Here is a tiny trained network, its code and every weight. The questions are about switching its units off for an input and a target symbol, where a switched-off unit gives its printed mean instead of its output.

import numpy as np


def w(rows, s, z=0):
    codes = np.array(rows[::2]) - 128.0
    scale = np.full(codes.shape[1], s)
    scale[-1] = z or s
    return codes * scale


def f(y):
    return np.maximum(y, 0)


def softmax(a):
    e = np.exp(a - a.max(-1, keepdims=True))
    return e / e.sum(-1, keepdims=True)


def log_softmax(a):
    a = a - a.max(-1, keepdims=True)
    return a - np.log(np.exp(a).sum(-1, keepdims=True))


def net(x, mask):
    ids = ['αβδζθλπσφ'.index(c) for c in x.split()]
    T = len(ids)
    res = E[ids] + P[:T]
    r = res
    for j in range(3):
        rows = slice(4 * j, 4 * j + 4)
        q, k, v = (r @ M[0][rows].T for M in (Q, K, V))
        z = softmax(np.where(np.tri(T) > 0, q @ k.T / 4**0.5, -1e9)) @ v
        o = O[0][rows]
        res = res + np.where(mask[j], z, o[:, -1]) @ o[:, :-1]
    y = f(res @ A[0][:, :-1].T + A[0][:, -1])
    res = res + np.where(mask[3:7], y, B[0][:, -1]) @ B[0][:, :-1]
    return log_softmax(res[-1] @ U[:, :-1].T + U[:, -1])


Q, K, V, O, A, B = {}, {}, {}, {}, {}, {}
E = w([
[152,88,46,59],'α',
[140,130,179,148],'β',
[173,146,201,104],'δ',
[219,109,156,200],'ζ',
[93,112,200,156],'θ',
[248,153,159,123],'λ',
[163,119,161,180],'π',
[194,125,182,151],'σ',
[167,138,159,153],'φ',
],0.012)
P = w([
[8,208,96,135],'0',
[124,30,220,178],'1',
[112,14,223,164],'2',
[110,7,224,159],'3',
[119,7,220,153],'4',
[118,2,220,150],'5',
[133,4,213,146],'6',
[133,9,214,151],'7',
[136,14,214,152],'8',
[148,19,208,154],'9',
[154,20,207,153],'10',
[168,23,201,157],'11',
[179,22,201,146],'12',
[202,27,189,143],'13',
],0.0062)
Q[0] = w([
[209,167,189,103],'H1',
[119,121,181,111],'H1',
[127,81,97,59],'H1',
[117,208,116,5],'H1',
[134,81,118,139],'H2',
[117,133,110,131],'H2',
[139,126,149,125],'H2',
[141,88,131,118],'H2',
[135,136,158,135],'H3',
[122,116,117,95],'H3',
[129,160,145,139],'H3',
[110,211,92,126],'H3',
],0.028)
K[0] = w([
[136,85,69,16],'H1',
[147,96,74,153],'H1',
[126,254,118,148],'H1',
[211,244,220,72],'H1',
[111,148,63,129],'H2',
[153,114,177,103],'H2',
[103,142,79,155],'H2',
[113,162,34,135],'H2',
[109,142,66,125],'H3',
[152,127,154,134],'H3',
[136,112,111,150],'H3',
[214,40,253,212],'H3',
],0.022)
V[0] = w([
[88,144,43,171],'H1',
[124,134,191,59],'H1',
[156,154,162,199],'H1',
[173,82,103,160],'H1',
[124,153,252,107],'H2',
[112,50,63,165],'H2',
[107,68,165,81],'H2',
[113,90,162,48],'H2',
[98,85,113,146],'H3',
[164,209,178,128],'H3',
[139,171,128,146],'H3',
[72,114,209,209],'H3',
],0.024)
O[0] = w([
[97,71,164,122,2],'H1',
[116,153,97,160,174],'H1',
[205,125,180,142,105],'H1',
[142,157,108,68,220],'H1',
[217,80,174,152,157],'H2',
[96,201,89,133,117],'H2',
[188,159,98,102,147],'H2',
[191,141,92,77,146],'H2',
[105,148,159,124,115],'H3',
[150,110,73,88,151],'H3',
[125,140,98,118,137],'H3',
[75,169,164,5,122],'H3',
],0.027,0.0076)
A[0] = w([
[235,26,162,108,87],'N1',
[172,75,255,203,133],'N2',
[84,99,3,120,255],'N3',
[202,110,89,12,35],'N4',
],0.0091,0.0058)
B[0] = w([
[104,178,185,26,243],'N1',
[50,135,107,214,182],'N2',
[163,97,226,101,214],'N3',
[98,89,67,250,252],'N4',
],0.012,0.037)
U = w([
[109,90,197,125,22],'α',
[70,88,104,64,115],'β',
[116,78,112,116,89],'δ',
[71,162,128,138,2],'ζ',
[33,156,70,69,74],'θ',
[197,59,216,48,101],'λ',
[81,193,191,39,194],'π',
[144,202,148,91,228],'σ',
[88,49,132,2,156],'φ',
],0.005,0.0094)

Each question gives the input, a string of symbols that net reads in full, and the target symbol t.
The units are the heads (4 rows each of Q, K, V and O) and the neurons (one row each of A and B). Each row of codes is followed by its name. A weight is (code - 128) times the scale printed after its matrix; where a second scale follows, it is the last column's (O, A, B and U).
mask holds one flag per unit, heads first, then neurons. A switched-off unit (its flag False) gives its mean, the last column of its rows in O or B, instead of its output. The means were averaged over made-up inputs and are rounded, as every weight is.
A unit's drop is (log p(t) with every unit on - log p(t) with that unit switched off) / (log p(t) with every unit on - log p(t) with every unit switched off).
The circuit of an input: a set's keep is (log p(t) with only the set's units on - log p(t) with every unit switched off) / (log p(t) with every unit on - log p(t) with every unit switched off). Starting from all 7 units, units are removed one at a time, each time the one whose removal leaves the highest keep (on an exact tie, the one counted first), for as long as the keep stays at least 0.8.
units of the circuit, in order: the units of the circuit, biggest drop first
most important unit: the unit with the biggest drop
k most important neurons: the k neurons with the biggest drops, biggest first
heads that matter: for each layer, one digit per head in row order, 1 if its drop is at least 0.15 and else 0, layers parted by /
input ζ λ π λ β θ λ θ λ θ α δ φ λ, target ζ: most important unit => H3
input φ λ δ α λ σ φ, target φ: units of the circuit, in order => (H1; N2; N3)
input θ π λ λ λ θ δ λ δ β α λ, target θ: units of the circuit, in order => (H1; N4; H2)
input δ π σ β ζ, target π: units of the circuit, in order => (N1; H2; N2)
input θ ζ λ δ α δ θ, target θ: units of the circuit, in order => (H3; N1; H1)
input α δ δ ζ π θ λ φ ζ λ φ φ δ, target α: 2 most important neurons => (N3; N1)
input θ λ σ, target π: heads that matter => 110
input δ β φ α β λ λ λ β, target δ: units of the circuit, in order => (H2; N1; N4; H1)
input θ θ λ λ π α δ β λ ζ σ θ θ, target θ: heads that matter => 111
input θ π δ β δ α θ θ π, target θ: heads that matter => 111
input α δ θ λ φ λ ζ, target α: heads that matter => 111
input λ δ β δ α σ β λ, target λ: heads that matter => 101
input θ λ α α λ, target θ: 2 most important neurons => (N1; N4)
input λ σ β α ζ λ φ β ζ θ φ δ, target λ: 2 most important neurons => (N4; N2)
input δ σ λ δ σ λ α φ φ φ φ λ θ δ, target δ: units of the circuit, in order => (H2; H1; N1; N4)
input λ λ π, target π: most important unit => N1
input σ λ π σ α β α, target σ: 2 most important neurons => (N4; N1)
input λ φ δ φ λ φ σ θ ζ δ φ λ π α, target λ: units of the circuit, in order => (H3; N3)
input θ δ θ σ ζ θ π ζ λ β α, target θ: units of the circuit, in order => (H2; N4)
input α δ φ λ δ ζ π φ, target α: most important unit => H3
input σ ζ β λ φ α, target σ: 2 most important neurons => (N3; N4)
input λ σ α π β δ λ δ δ δ λ φ, target λ: 3 most important neurons => (N4; N2; N3)
